Each row is followed by roughly how far along a hidden order it lies, from 0 to 10. A new part has a new order.
[-15  18 -14  26  10  -7  39 -63 -16 -26   9  45  41  26 -92 -52 -34   6
 -28 -57  55 127 -19   5  -2  38   1   5  26 -30  42 -10   8  30  24 -17
   9   0  50  21 -30 -32   5  46  -7   2  53 -33  53 -22 -38 -11  -8 -36
 -18  -5  13  -5]	0
[ 21  11   0 -14 -20   8  -3  29 -17  38  -1  -5 -28  -5  20  10  -6   7
   8  37 -20 -35   4   1  17 -16 -15  19  -3  12   2 -17   2  14   0  21
 -10   2 -62  -2   2  11 -11  12   7  -2  -6  21   3 -25  -5 -12 -11   0
  15 -10  -5   7]	4
[ 12  17  -4  23 -49   8  45 -24 -22   7  -5  18  11  44 -58 -18 -11  11
 -38 -33  80  26  -5  21  14   0   3  10  28   7  21 -18  -5  12  21 -13
  31 -10  20 -19   2 -17   5  37   0  -3   6  -1  12   1 -43  -7  37 -24
   3   2  24 -10]	9
[ 35   1  -3 -21 -27  11 -23  41 -12  44  -3 -15 -37 -16  36  28   8  11
  13  64 -43 -62   8  -5  18 -24 -13  15 -14   7 -17 -19   6   8  -4  24
 -16  -3 -24   2  18  23 -22  -1  11  -6 -33 -16  -3 -10  14  -4 -13   4
  20 -12  -4  10]	5
[-12  20  29  17  13   5  27   4 -30  -8  -8  36  15  11 -59 -48 -36  -5
   8   0  29  38   2  12   8   1  -2  37  15   3  20 -42  -9  33   4   5
  22   3  45  -4 -20 -35   1  43   1  12  44 -10  27 -19 -41 -59  -2 -20
  17 -21  -8  -5]	3
[ 33  -2  18  -3 -79  10 -28  54 -42  32  -3 -23 -33 -11  -1   6  18  17
  10  64   7 -82  27   7   6 -34 -20  17 -19  20 -34 -11   8  19  13   3
  -2   2 -45 -20  35  21 -27 -19  20 -15 -45  13 -12  19  18  30  10   1
  17 -17  10   2]	8
[-25   8   1  -5  18  -5  24  22   9 -26   7  22   3   4 -13 -21 -29 -11
   0  -8  -5  30  -4  -7   2  28   6  20  13   1  23   2  -4  11 -11  -4
  14   1  33  -4 -29 -30  25   9 -17  10  28  25  11 -25   1 -47 -13  -5
  -5   3 -25  -4]	1
[ 44  -5 -14 -19 -66  13 -37  15  -2  43 -14 -36 -39  14  47  48  37  17
 -16  35  -6 -34  13  31   7 -19 -12 -12 -19   9 -32 -16  17  -6  11   7
 -11 -17 -36 -10  49  41 -38 -13  20 -28 -75 -41 -26  29  19  60  17   4
  14 -10  39   3]	10
[ 10  21  -6  29  -5   5  37 -70 -29  -1 -12  28  44  55 -85 -30 -23   6
 -34 -55  73 127 -23  32   8  21   2   5  35 -17  25 -47   4  16  28  -2
  20  -6  51   6 -12 -20 -17  42   4  -3  37 -52  34 -25 -51 -15  18 -32
   9 -14  46  -8]	6
[ 25   9  -2   7 -52  14  21 -39 -24  30  -6   3  42  32 -28   0  -3   3
 -31 -17  40  42  -9  28   7 -14  -2   2  22  12  12 -42   7  26  11  11
  20   1   9  -7  12   1 -21  31   3   0 -20 -63  28  12 -34   6  17 -20
  18 -10  27  -2]	6
[ -6  17   3  16  -3   4  23 -45 -17  -8  -5  24  42  35 -74 -30 -23  -7
 -25 -40  34 109 -21  23  -2  11   3   3  28  -1  44 -35   2  29  11   0
  21   1  50   6 -14 -23 -12  57  -2   4  32 -54  39  -7 -39 -22   2 -24
   6 -10  21  -5]	3
[ 10 -10  -7 -25   9   0 -39  49  23  24   6 -37 -27 -44  95  41  26  -4
  27  51 -69 -93  14 -28   5 -25  -1 -10 -25   8 -32  27   0 -24 -23  17
 -22   9 -39   4  19  31   3 -40  -1   3 -35  18 -22   9  35  13 -20  26
   0  12 -28  11]	2
[ 17   9  -6  -9 -27   9   0  11 -19  38  -2  -6 -16   5  24  11   2   9
  -1  30 -11 -18   4   3  14 -12 -16   5  -2   9   4 -20   7  12   5  21
 -10   0 -13   1   7  13 -18  14   9  -4 -17 -13   3 -18  -5   2  -7   2
  17 -10   5   6]	5
[ 17 -12 -18 -22   1  -1 -29  23  22  21   6 -34 -31 -25  64  41  31   5
   8  25 -46 -75  16 -22   2 -19  -3 -23 -19   4 -33  29   4 -28 -10   8
 -21   4 -60  -1  20  30   1 -37   0  -6 -40  19 -30  11  30  33  -6  20
  -5  11 -10   8]	5
[ 37  -7   0 -23   4   5 -33  28   1  37  -2 -23 -28 -35  71  41  18   4
  22  51 -47 -63   8 -16  10 -30  -4  -3 -17   0 -40   4   2 -14 -16  25
 -23   7 -20  12  13  26 -16 -15   6  -1 -32   6 -12   0  33   2 -20  14
  14  -9 -13  11]	3
[ 30   6 -25  -3 -45  16  14 -53  -7  39  -5   1  35  24  12  18   9   2
 -44 -16  31  55 -16  32   9  -3   2 -13  20   2  12 -36  11  24   5  14
  14  -4  11   1  18  10 -25  26   0 -10 -21 -63  29  22 -26  18  18 -17
  15  -2  32   0]	6
[ 25   3  10   3 -72  10  11  25 -27  14   5   1  -8   7 -16 -15   5  12
 -18  21  29 -32  12   5   3 -11  -8  16   3  15   0  -9   4  31  11   0
  18  -3 -42 -19  24  10  -5   0   0  -3 -24   8  10  18  -7   9  20 -15
   8  -4   7  -2]	7
[ -3  10   0  -2 -11   3  17   7  -1  -9   5  15  -6  16 -16 -17 -15  -3
 -13  -6   9  23  -4   0   3  19   2  14  13   2  30 -10   1  24  -4  -4
  15  -4  20  -9  -7 -19   7  11 -11   1   3   7  14  -8  -7 -31  -1 -13
   0   1   1  -1]	3
[  5  23   1  25 -25   7  39 -41 -25   6  -7  22  13  62 -76 -24 -17   7
 -34 -54  73  54  -9  24   7   5  -1  11  33   2  24 -20  -1  15  17  -7
  26  -8  37 -12  -1 -16  -5  45   0  -1  18 -12  20  -7 -38 -11  24 -28
  13 -14  30 -11]	8
[ -6   9  -9   6 -27   2  18 -12   5 -14   7  14  17  25 -24 -19 -10  -2
 -29 -31  26  65 -11  11  -5  29   5   6  18   1  30   5   5  15   6 -11
  24  -4  20  -8  -4 -16   8  12 -13  -3   5  -5  22   7 -15  -2   7 -17
  -9  10  10  -5]	4
[-17   6  -5  -8  30  -4   8  29   2  -6   3   4 -13  -3  14 -15 -17  -4
  13  12 -35  11   0 -18   7  24  -5  16  -2   0  14   4   1  -2  -8   9
  -6   5  22   0 -18  -9   8  10  -3   6  18  21  -8 -40   7 -28 -22   4
   1  -8 -13   4]	2
[  9 -15 -26 -20 -12  -1 -28 -12  29  20   1 -44  -9  -5  83  47  42   3
 -10  -3 -46 -27  11  -5 -10 -12   1 -41 -13  13 -27  25   8 -31  -6   7
 -14   0 -50  -3  32  38  -3 -38   2 -13 -54 -11 -42  23  23  70   4  19
  -6  17  16   6]	7
[-11  15  -6  15 -15   2  26 -51  -5 -16   1  19  34  38 -32 -26 -14  -6
 -33 -47  38  86 -16  18  -5  26   2  -5  23   2  39 -17   4  29  11  -9
  23  -3  51   1 -12 -21  -2  36  -8  -1  20 -26  33  -2 -33  -3   4 -22
  -3   4  18  -6]	3
[ 26  -5 -12 -23  16   0 -28  16  10  25   3 -18 -32 -26  61  27  18   5
  11  34 -49 -43   6 -22  12 -20   1 -10 -15 -10 -33   2   4 -18 -14  21
 -23   4 -17  14  11  20  -7 -16   4  -2 -22  -1  -9  -9  26   7 -18  18
   6  -3 -13  10]	3
[ 40   1  -1 -15 -51  12 -37  27 -19  38  -3 -26 -31  -7  12  22  23  17
   2  47  -8 -51  15  17   6 -26 -15   3 -22  11 -36 -16  14   8  11  10
 -12  -3 -40  -4  35  38 -34 -13  15 -17 -55 -21 -14  14  22  34   1   1
  14 -17  18   7]	7
[  76   -5  -52  -25  -46   19  -22  -88   33   64  -17  -28   14   32
   69   89   51    8  -59  -13   -1   42  -26   52   12   -5   10  -46
    9   -9  -31  -40   25  -11    2   19  -21  -23    3   16   45   44
  -48   13    6  -26  -78 -127   14   55   -6   72   17   -4   21    5
   61    3]	9
[-15  16 -14   2  59  -3  22 -63   9  -2  -7  26  43  24   2  -7 -22 -19
  -8 -36 -10 117 -30  16   6  21   9   0  26  -8  46 -41  -1  18 -12  17
   6   8  69  25 -38 -23  -8  59  -5  13  50 -70  46 -31 -38 -37 -24 -13
   5   0  -1   2]	0

[ 10  -6 -15   7   9  12 -17  -7  -1   3  -3   1 -37 -13   0  -3   2 -34
 -24  -5   8  -2 -19 -31 -12  21  -7  23  -1   1   3   9  -7  23   9   2
  -2 -15   1   7 -14   2  -1  -5 -10   1 -53  -7   8   0  21  15  -3   7
 -14 -11   4   6 -19  21   9  -1  17  10  -5  13   8 -10  -5   5  22   7
  -5  -5  -5   4 -10 -22]	4
[ 36  -5  -5   6  10   9  25 -12  -2   4   2   1 -41  -8  -2  -6   3 -35
 -36  -4  10  -4 -21 -35 -15  19  -5   3  17   7   3  14 -13  20  23   2
  -2 -17  -1  11 -21   4  -8  -4  -2   2 -45  -8 -36   2  13  16  -2   7
 -14   1   7  10 -17  23  10   0  13  15  -7  17   9 -12  -7   7  21   3
  -3  -6  -6   4 -12 -15]	1
[-10  -6  -1  15  10  -5   3  -5   1  -3   0   6   8  -4   1  -4  -5   6
  -5  -3   5 -16   4  -6 -15  17  -3  10  -6   3   4   6 -10  13   7  -5
  -3  26  -2   6  -6   3 -10   7  -7  -7 -28 -12  11   2  14   7  -2  10
   0   2  -2   1 -17   1   0   0  10  11   0   0   0   1  -8   7  22   4
   5  -7   7  -9 -10   4]	2
[ 94  -5   8   8   8  12 -59  -3 -19 -11   6   1  25  -3  11 -30   5 -26
 -53  -5   5 -33   8  -8 -49  54  -4  -3 -13  -1   4   9 -31  29 -11   2
 -15  14   0   6  62   3  -9 -13  -1  -8 -68 -12 -42  13  13  15   3   4
  33  18  -9  -4 -20  19  11  -7  37  18  -7   0  -5 -13  -6  11  21  13
 -15  -8  14 -14  -4   3]	0
[ 46  -7  -5 -17   7  15 -57   1  -3   6   1  -1  -1  -4  -4  12   9  -9
 -20   0   1  -3   2  -6  -9   5  -4  -3 -10   2   3   4   2  -7   8   3
  -5 -12  -5   1  11   3  17  -4  -2  -1 -15   2 -38   2   6  16  -3  -5
  -8  -4  -4   1  16   6   3   0  -2  10  -3  -2   8 -12   1 -14  19   4
  -4  -3  16   5 -17   6]	7
[  50   -5   -3    8   47   -5  -91    8   29   13  -48    1  -31   23
  -37    6    7  -67  -26   -7  -19   -1  -33   27   70   23   -4    4
  -12  -27   19  -54  -18   20   11    4    2  -14   16  -50    4    3
  -27   -3   -2   -1   12  -10 -107   -6   11   15   -7    6   12   32
   -2    0   29    1  -30  -11   47    2  -13    7   15   37   -6 -127
    2    6   -2   -6   53   -6  -56   10]	0
[ 97  -6  11   5   9  12 -59  -7 -10 -10  11   0  19  -3  18 -10   8 -24
 -49  -4   1 -22  16 -17 -56  68  -4  -6 -13   2  -4  34 -27  28 -30  -1
 -11   0  -1   6  51   6  -8 -13   3  -9 -42 -16 -47  14  11  15   3   9
  34   7  -4  -4 -18  34   8  -7  41  13  -5  -2   1 -12  -6  54  28  12
  -8  -8  16 -20 -11   8]	10
[ 46 -21  -8  38  14  10 -72  -1  13   1  -1   1   0  -4  -4  -3 -11 -20
 -36  -8   7   1  -8  -2 -25  25   4  -3 -12 -10   9  20 -13  22   7   3
  -7 -39  -1   8  27   4 -14   2   8  -9 -28 -11   5  -1   0  13  -7   6
   3 -10  10   7  14  -5   3  -1   5  23  -9   5  10 -17  -9  15  22   9
   2 -13  17   1  -1  -7]	8
[ 59 -23  -1  30  14  16 -17 -16  10   2   0   2  -9  -3  -5 -26  -3 -23
 -47  -6   8   2 -13  -2 -15  36   0 -15   6  -1   5  13 -11  22  29   4
  -4 -19   0   5  15   4 -21  12  17   2 -19  -7 -44   1  -2  14  -3   7
  -9  -6  14  11   2   1   6  -1 -13  19  -7   4  13 -17  -7   9  19   7
   1 -12   9   1   0  -2]	1
[ 54  -5  -3   4   2  15 -50  -6 -14 -14   2  16 -23  -5  -5  -1   4 -30
  61   6  -3  -2  15 -19  -8  20  -5  -7 -15  13  -5  11  11  -6  10   6
   0 -15  -5  20  -3   4 -10   4  -2   7 -42  -9  24   6   2  -4  -3   3
   2  -5  -6  10 -19   8   4   0 -29   1  -5 -13   9   4  -6   7  21   5
  -3  -2  14  21 -12   6]	10
[ 87  -1   5  10   8  11 -58  -6 -13 -10   2   1  30  -4  18 -25  11 -29
 -61  -5   2 -34   7 -12 -44  54  -4  -1  -9   0   3  13 -33  27 -22  -2
 -10  14   1   6  55   3 -10 -24  -1  -6 -56 -20 -59  12  17  11   4   7
  31  16  -7   1 -25  19  13  -2  45  19  -5  -2  -6 -12  -6  19  29   4
 -14  -6  23 -16   8   4]	1
[ 15  -7 -13   5  11  10 -11  -3   0   3   4   2 -40 -11  -2  -3   3 -27
 -26  -6  12   0 -29 -31 -29  22  -6  18   3   1   4  16 -14  18   4   3
  -3  -8   1   5  -9   2  -7  -1  -9   0 -63 -10 -10  -1  22  14  -1   8
 -12  -8   7   9 -18  19   8   0   9  16  -9  22  10 -13  -7  24  25   7
  -1  -8  -6   4 -12 -27]	4
[101  -7  13   5  13  14 -65  -5 -16 -11  24   0  37  -3  13 -12   4 -22
 -27  -5   2 -27  19 -10 -54  65  -4  -4 -16   1   3  16 -26  29 -24   2
 -13   1   0   9  57   4 -11  -8  -1 -11 -58 -11 -44  14  11  14   3   6
  31  13  -6  -7 -19  34   9  -9  37  13  -8  -1  -1 -13  -7  56  20  17
 -10  -6  26 -19 -10   5]	7
[ 30 -15 -16  28   7  13 -78  -5   5   5   0   1   4  -5  -2  -3 -13 -24
 -17  -7   2  -1  -3 -10 -11  25   3  -4 -12 -12   5  12 -10  22   6   1
  -6 -50  -1   9  17   3 -10  -2  -2 -12 -41 -14  29   2   3  16  -8   7
  -2  -6   2   5   4  10   2   1  15  14  -2  -1   8 -12 -10   6  18   2
  -2  -5   4   5  -5  -5]	9
[  53    3   -7   10   32    0  -98   -1   20   19  -73    8  -31   22
  -34    7    2  -73  -23   -6  -27   -1  -38   35   55   34   -4   14
   -8  -16   24  -60  -11   18   29    1    7  -18   19  -45   10    4
  -36   -6   -2   -1   19  -11  -95   -2    9   11  -10    6    0   17
   -4    0    7    6  -25  -13   28  -10   -5    3   18   42   -6 -127
   -7    3   -4    0   62    5  -53   26]	10
[104  -7  11   4  11  13 -62  -4  -4 -13   3   0  29  -4  15 -13   8 -24
 -53  -5   2 -22  13  -6 -68  66  -4  -2 -13   0  -3  29 -29  27 -36   0
 -11  -2   0   7  52   6 -11 -11   4  -8 -43 -15 -64  14  12  15   4   8
  34   7  -1   0 -15  29  10  -6  38  16 -10   0   0 -13  -6  44  33  13
  -6 -11  22 -23 -14   1]	10
[ 98  -7  13   5  11  10 -63  -3  -3 -13   3   0  18  -2  19 -10  10 -27
 -70  -6   4 -19  10  -2 -64  69  -4  -2 -12   0  -4  32 -30  26 -37   0
 -12   8   0   6  62   6 -13 -13   5  -6 -56 -15 -58  15  19  14   4   9
  38   7   0  -1 -15  26   9  -8  34  18 -10   4   3 -13  -8  40  34  12
  -5 -13  23 -22 -12  -2]	10
[ 54  -8   0   7   8  13 -60  -2  -9 -15   0  14 -23  -3  -5  -3   3 -22
  55   6  -1  -1  17 -15 -20  26  -6  -2 -17  16  -9  13   2  -8   6   8
  -1 -11  -2  20  -2   7 -10   7  -2   6 -49  -9   4   2   6  -5  -2   2
   5  -4  -6  12 -14   7   1  -1 -29   8 -10  -8  10   2  -8  14  20   7
   3  -5  17  20 -13  -5]	10
[ 25 -10 -16  20  10  13 -78  -4   6   3  -2   1  -6  -8  -4   9 -11 -22
 -18  -8   4  -2  -6  -6 -14  20  -2  -2 -19 -14   6  14 -11  20  -2   2
  -7 -41   0   6  16   4  -8  -2  -2 -13 -47 -13  54   1  13  14  -5   7
  -1 -10   5   3  -1   4   2   0  12  16  -8   1   9 -10 -10   7  18   7
  -1  -8   9   4 -12 -13]	10
[ 24  -8  -7   7  12  11  14  -4   1   1   0   0 -48  -7  -3  -3   5 -33
 -34  -6  15   0 -25 -24 -30  22  -6  10  15   3   5   9 -16  20  19   5
  -4  -6   0  13  -1   4 -10   1  -2   1 -79  -8 -39   0  18  16   0   7
 -11  -7  13  12 -18  16   9  -1   8  23 -12  23  10 -18  -8  19  21   7
   4 -14  -3   3 -15 -25]	2
[  52    3   -8    7   36    9  -85   -1   27   19  -74    6  -31   26
  -35   24    4  -73  -34   -9  -23   -1  -33   38   51   19   -4   19
   -7  -15   24  -52  -14   23   35    2    5  -11   16  -45   16    3
  -40   -4   -2    0   12   -9 -101   -4   14    7  -10    7   -1   16
   -2    2    6    7  -27  -13   21   -3  -10    3   21   45   -6 -127
    0    6    4   -3   65    3  -51   45]	8
[ 53  -8  -1 -18   9   9 -69   4   1   3   2  -3  -4  -4  -2   6  13  -6
 -22  -1   4   0   6  -3 -25  24  -4  -1 -10   1   4   5  -3  -8   9   4
  -5  -9  -4  -2  19   3  15  -1  -2   0 -17   0 -48   3   8  14  -2  -6
  -3  -7  -1   2  21   5   4   0  -8  16  -8   3   9 -14   0 -24  22   7
  -1  -7  14   3 -16   1]	6
[ 54  -7  -1   5  -7  21 -59  -5 -20  -7   8  15 -45  -5 -12  -3   2 -25
  56  -2   5   2   4  -7 -16  22 -13 -16 -13   2   4   9  22  -3   9   4
  -1  -9 -12  20 -10   4 -15   7   1  11 -46 -10  39   2  11  -5  -4   7
   7  -8  -2   1 -17   7   2   0 -53   0  -8 -16   9   0  -7  12  20   6
   1  -8  17  19  -7   4]	8
[ 44  -7   0 -17   8  13 -56   1   0   5   2  -2  -2  -4  -1  11  11  -6
 -22  -1   4   2   6  -2 -14  19  -4  -1 -10   1   4   9   0  -7   7   3
  -5  -6  -4   1  16   4  17  -1  -2   0 -16   2 -44   3   6  16  -2  -5
  -5  -4   1   2  22   5   3  -1  -9  16 -10   0   9 -14  -2  -7  19   5
  -1  -6  16   5  -9   3]	7
[-22 -13   1   7  13  -7 -38  -7   2  -5   1  12  -9  -4  -1  -3 -10   8
  -1  -5   7 -13   4  -2 -24  15  -4  14  -6  11   5   9  -5  10   1  -5
  -4  31   1   4   3   4 -12   6  -2  -5 -42  -5   4   1  14   5  -2  10
  -2   7   2   2 -13  -8   3   2   7   7  -8   4  11 -11  -8  19  21   6
   5  -9  13  -5 -17  -3]	6
